Here is a tiny trained network, its code and every weight. The questions are about switching its units off for an input and a class, where a switched-off unit gives its printed mean instead of its output.

import numpy as np


def w(rows, s, z=0):
    codes = np.array(rows[::2]) - 128.0
    scale = np.full(codes.shape[1], s)
    scale[-1] = z or s
    return codes * scale


def f(y):
    return y / 2 * (1 + np.tanh(0.7978845608 * (y + 0.044715 * y**3)))


def log_softmax(a):
    a = a - a.max(-1, keepdims=True)
    return a - np.log(np.exp(a).sum(-1, keepdims=True))


def net(x, mask):
    res = np.array(x, float).reshape(1, 6) / 4 @ E
    y = f(res @ A[0][:, :-1].T + A[0][:, -1])
    res = res + np.where(mask, y, B[0][:, -1]) @ B[0][:, :-1]
    return log_softmax(res[-1] @ U[:, :-1].T + U[:, -1])


A, B = {}, {}
E = w([
[102,145,118,114,87,107,97,132],'x0',
[147,181,62,125,87,118,161,108],'x1',
[183,99,63,251,144,2,85,254],'x2',
[128,156,125,160,94,144,106,121],'x3',
[206,180,155,134,121,144,147,126],'x4',
[233,39,67,68,43,230,34,214],'x5',
],0.0094)
A[0] = w([
[51,226,191,183,189,63,157,79,194],'N1',
[207,71,48,95,125,226,8,134,228],'N2',
[82,170,169,203,138,131,116,93,136],'N3',
[178,95,146,158,131,151,113,93,215],'N4',
[59,156,158,39,103,211,153,69,34],'N5',
[114,136,132,114,143,254,152,59,72],'N6',
[173,105,68,222,150,33,97,198,1],'N7',
],0.0084,0.0014)
B[0] = w([
[107,53,95,3,111,175,189,119,234],'N1',
[97,53,90,38,63,118,167,65,253],'N2',
[77,127,158,104,100,150,171,187,169],'N3',
[127,121,123,141,112,182,123,134,144],'N4',
[123,200,192,241,187,67,73,141,236],'N5',
[193,99,150,177,152,85,111,126,211],'N6',
[143,168,164,181,145,117,5,168,230],'N7',
],0.011,0.015)
U = w([
[117,73,85,16,113,194,183,115,254],'0',
[142,155,164,252,206,98,61,135,2],'1',
],0.012,0.0013)

Each question gives the input, the list of numbers given to net, and the class t.
The units are the neurons (one row each of A and B). Each row of codes is followed by its name. A weight is (code - 128) times the scale printed after its matrix; where a second scale follows, it is the last column's (A, B and U).
mask holds one flag per neuron, in row order. A switched-off neuron (its flag False) gives its mean, the last column of its row in B, instead of its output. The means were averaged over made-up inputs and are rounded, as every weight is.
A unit's drop is (log p(t) with every unit on - log p(t) with that unit switched off) / (log p(t) with every unit on - log p(t) with every unit switched off).
The circuit of an input: a set's keep is (log p(t) with only the set's units on - log p(t) with every unit switched off) / (log p(t) with every unit on - log p(t) with every unit switched off). Starting from all 7 units, units are removed one at a time, each time the one whose removal leaves the highest keep (on an exact tie, the one counted first), for as long as the keep stays at least 0.8.
circuit, biggest first: the units of the circuit, biggest drop first
unit that matters most: the unit with the biggest drop
top k neurons: the k neurons with the biggest drops, biggest first
drop when u is switched off: that unit's drop, to one decimal
input [6,-4,-3,8,4,-3], class 0: circuit, biggest first	[N1]
input [-2,-4,3,3,1,3], class 0: top 3 neurons	[N5, N2, N6]
input [7,6,-5,-5,6,-3], class 1: top 2 neurons	[N5, N2]
input [-3,8,-8,-6,5,-6], class 1: top 2 neurons	[N5, N2]
input [-6,-8,-6,-3,-2,-5], class 1: top 2 neurons	[N5, N2]
input [-6,-8,5,2,7,-5], class 0: top 2 neurons	[N1, N5]
input [-8,-5,-6,-7,5,5], class 1: top 3 neurons	[N5, N1, N6]
input [5,-4,6,3,3,8], class 0: top 2 neurons	[N2, N5]
input [2,7,6,2,5,7], class 0: top 2 neurons	[N2, N5]
input [2,-2,1,0,7,-1], class 0: top 3 neurons	[N5, N7, N6]
input [5,-4,7,-5,-3,-8], class 0: top 2 neurons	[N1, N5]
input [4,-4,-8,2,-5,5], class 1: drop when N5 is switched off	1.1
input [0,-7,0,-6,-4,-2], class 0: drop when N5 is switched off	0.6
input [7,0,-8,-7,6,-2], class 1: unit that matters most	N5
input [0,1,-5,6,-8,-4], class 1: drop when N5 is switched off	4.4
input [6,-6,-8,-5,-3,0], class 1: drop when N4 is switched off	0.0
